Below are the code and all the weights of a small trained network. Each question names an input and a target symbol and asks about switching units off, where a switched-off unit gives its printed mean instead of its output.

import numpy as np


def w(rows, s, z=0):
    codes = np.array(rows[::2]) - 128.0
    scale = np.full(codes.shape[1], s)
    scale[-1] = z or s
    return codes * scale


def f(y):
    return np.maximum(y, 0)


def softmax(a):
    e = np.exp(a - a.max(-1, keepdims=True))
    return e / e.sum(-1, keepdims=True)


def log_softmax(a):
    a = a - a.max(-1, keepdims=True)
    return a - np.log(np.exp(a).sum(-1, keepdims=True))


def net(x, mask):
    ids = ['γδζηλμξπστφψω'.index(c) for c in x.split()]
    T = len(ids)
    res = E[ids] + P[:T]
    u = 0
    for l in range(2):
        r = res
        for j in range(2):
            rows = slice(2 * j, 2 * j + 2)
            q, k, v = (r @ M[l][rows].T for M in (Q, K, V))
            z = softmax(np.where(np.tri(T) > 0, q @ k.T / 2**0.5, -1e9)) @ v
            o = O[l][rows]
            res = res + np.where(mask[u + j], z, o[:, -1]) @ o[:, :-1]
        u += 2
        y = f(res @ A[l][:, :-1].T + A[l][:, -1])
        res = res + np.where(mask[u : u + 12], y, B[l][:, -1]) @ B[l][:, :-1]
        u += 12
    return log_softmax(res[-1] @ U[:, :-1].T + U[:, -1])


Q, K, V, O, A, B = {}, {}, {}, {}, {}, {}
E = w([
[118,143,123],'γ',
[126,130,117],'δ',
[121,135,128],'ζ',
[130,166,83],'η',
[99,153,129],'λ',
[133,131,205],'μ',
[189,126,191],'ξ',
[98,150,125],'π',
[204,116,104],'σ',
[67,157,162],'τ',
[186,246,128],'φ',
[81,44,171],'ψ',
[184,10,125],'ω',
],0.012)
P = w([
[199,122,205],'0',
[255,57,171],'1',
[198,59,210],'2',
[213,62,195],'3',
[209,54,179],'4',
[220,47,213],'5',
[223,31,205],'6',
[229,9,177],'7',
[240,14,189],'8',
[215,33,204],'9',
],0.0016)
Q[0] = w([
[115,7,109],'0.h0',
[102,48,137],'0.h0',
[145,125,183],'0.h1',
[95,150,74],'0.h1',
],0.012)
K[0] = w([
[133,11,121],'0.h0',
[111,47,160],'0.h0',
[138,86,130],'0.h1',
[137,174,125],'0.h1',
],0.012)
V[0] = w([
[97,211,98],'0.h0',
[138,202,91],'0.h0',
[129,255,115],'0.h1',
[146,104,12],'0.h1',
],0.0069)
O[0] = w([
[111,199,25,17],'0.h0',
[126,180,18,88],'0.h0',
[131,2,104,49],'0.h1',
[38,146,46,2],'0.h1',
],0.0055,0.0009)
A[0] = w([
[42,192,168,172],'0.n0',
[4,189,156,212],'0.n1',
[122,50,184,72],'0.n2',
[63,125,157,134],'0.n3',
[177,191,192,172],'0.n4',
[1,55,95,155],'0.n5',
[29,182,165,137],'0.n6',
[171,241,47,91],'0.n7',
[14,142,52,175],'0.n8',
[152,25,193,103],'0.n9',
[171,248,28,88],'0.n10',
[155,134,145,250],'0.n11',
],0.0057,0.0024)
B[0] = w([
[191,167,85,171],'0.n0',
[161,132,49,186],'0.n1',
[109,58,146,183],'0.n2',
[98,164,127,151],'0.n3',
[150,159,140,228],'0.n4',
[73,134,194,150],'0.n5',
[138,183,97,154],'0.n6',
[75,140,255,189],'0.n7',
[48,105,110,161],'0.n8',
[125,53,160,226],'0.n9',
[83,122,242,196],'0.n10',
[171,137,122,251],'0.n11',
],0.0065,0.003)
Q[1] = w([
[5,95,19],'1.h0',
[250,8,178],'1.h0',
[91,127,253],'1.h1',
[51,182,173],'1.h1',
],0.0047)
K[1] = w([
[178,253,101],'1.h0',
[117,40,161],'1.h0',
[225,46,68],'1.h1',
[127,83,76],'1.h1',
],0.0054)
V[1] = w([
[182,166,96],'1.h0',
[200,140,100],'1.h0',
[105,246,152],'1.h1',
[159,104,54],'1.h1',
],0.012)
O[1] = w([
[187,190,140,11],'1.h0',
[226,138,118,96],'1.h0',
[114,254,226,63],'1.h1',
[159,160,24,1],'1.h1',
],0.0099,0.0029)
A[1] = w([
[186,98,204,190],'1.n0',
[87,91,132,128],'1.n1',
[12,194,120,198],'1.n2',
[136,173,182,99],'1.n3',
[188,192,54,211],'1.n4',
[86,124,69,105],'1.n5',
[255,183,133,173],'1.n6',
[221,75,74,186],'1.n7',
[70,152,5,253],'1.n8',
[131,185,180,99],'1.n9',
[167,108,197,156],'1.n10',
[192,211,148,152],'1.n11',
],0.0088,0.006)
B[1] = w([
[173,187,159,254],'1.n0',
[81,134,151,177],'1.n1',
[162,25,189,192],'1.n2',
[73,157,166,162],'1.n3',
[50,157,47,163],'1.n4',
[161,114,112,130],'1.n5',
[142,236,24,188],'1.n6',
[200,59,99,198],'1.n7',
[47,2,58,164],'1.n8',
[54,146,146,164],'1.n9',
[144,209,173,218],'1.n10',
[93,211,103,182],'1.n11',
],0.0075,0.008)
U = w([
[45,149,63,77],'γ',
[86,67,50,71],'δ',
[72,169,69,63],'ζ',
[71,133,89,3],'η',
[87,135,51,97],'λ',
[180,172,123,218],'μ',
[205,147,52,251],'ξ',
[130,163,207,28],'π',
[91,229,165,105],'σ',
[188,24,145,173],'τ',
[139,149,114,129],'φ',
[2,79,178,189],'ψ',
[232,151,167,100],'ω',
],0.0075,0.0037)

Each question gives the input, a string of symbols that net reads in full, and the target symbol t.
The units are the heads (2 rows each of Q, K, V and O) and the neurons (one row each of A and B). Each row of codes is followed by its name. A weight is (code - 128) times the scale printed after its matrix; where a second scale follows, it is the last column's (O, A, B and U).
mask holds one flag per unit, layer by layer, with each layer's heads first. A switched-off unit (its flag False) gives its mean, the last column of its rows in O or B, instead of its output. The means were averaged over made-up inputs and are rounded, as every weight is.
A unit's drop is (log p(t) with every unit on - log p(t) with that unit switched off) / (log p(t) with every unit on - log p(t) with every unit switched off).
The circuit of an input: a set's keep is (log p(t) with only the set's units on - log p(t) with every unit switched off) / (log p(t) with every unit on - log p(t) with every unit switched off). Starting from the 12 units with the biggest drops (on a tie, the unit counted first), units are removed one at a time, each time the one whose removal leaves the highest keep (on an exact tie, the one counted first), for as long as the keep stays at least 0.8.
units of the circuit, in order: the units of the circuit, biggest drop first
most important unit: the unit with the biggest drop
k most important neurons: the k neurons with the biggest drops, biggest first
k most important neurons of layer l: the k neurons of layer l with the biggest drops, biggest first
which heads matter: for each layer, one digit per head in row order, 1 if its drop is at least 0.15 and else 0, layers parted by /
input φ λ ξ, target σ: units of the circuit, in order : [0.h0, 1.h1, 1.n11]
input ψ η ψ μ ζ, target ψ: which heads matter : 10 / 10
input η η τ φ τ τ ξ ψ μ, target ψ: which heads matter : 10 / 10
input ω ξ ψ η η, target ψ: most important unit : 0.h0
input φ τ φ σ ξ μ ζ φ μ, target σ: units of the circuit, in order : [0.h0, 1.h1, 1.n7]
input σ μ ψ μ, target ψ: units of the circuit, in order : [1.h0, 0.h0]
input ψ ψ γ δ, target ψ: units of the circuit, in order : [0.h0, 1.h0]
input δ ψ γ ζ δ ξ λ τ ψ ξ, target ψ: units of the circuit, in order : [1.h0, 0.h0, 0.n9]
input μ π ω ξ ω ω π ζ, target τ: units of the circuit, in order : [0.h0, 1.h1, 1.n7]
input φ μ π σ φ π τ τ τ γ, target σ: units of the circuit, in order : [1.h1, 0.h0, 0.n9]
input τ δ μ ψ ψ δ, target ψ: units of the circuit, in order : [1.h0, 0.h0, 1.n6]
input π λ γ σ ξ, target ξ: which heads matter : 01 / 11
input δ δ λ ω ψ, target τ: units of the circuit, in order : [1.h1, 0.h0]
input γ ξ ω σ, target τ: which heads matter : 10 / 11
input τ γ ω μ μ, target τ: 4 most important neurons of layer 0 : [0.n9, 0.n2, 0.n7, 0.n10]
input τ δ σ φ ω ω μ φ, target τ: 3 most important neurons : [0.n10, 0.n7, 0.n9]
input τ λ τ γ, target σ: units of the circuit, in order : [1.h1, 0.n9, 1.n7]
input γ ξ ω ξ, target τ: units of the circuit, in order : [0.h0, 1.h1, 0.n9]
input ω ζ ω, target τ: units of the circuit, in order : [0.h0, 1.h1]
input δ φ η σ, target σ: 3 most important neurons : [0.n7, 0.n10, 0.n9]
input λ σ τ σ η ζ, target ξ: most important neuron of layer 1 : [1.n6]
input μ η π π ψ φ, target ψ: 2 most important neurons : [0.n10, 0.n7]
input φ ψ σ, target ψ: 2 most important neurons of layer 0 : [0.n9, 0.n2]
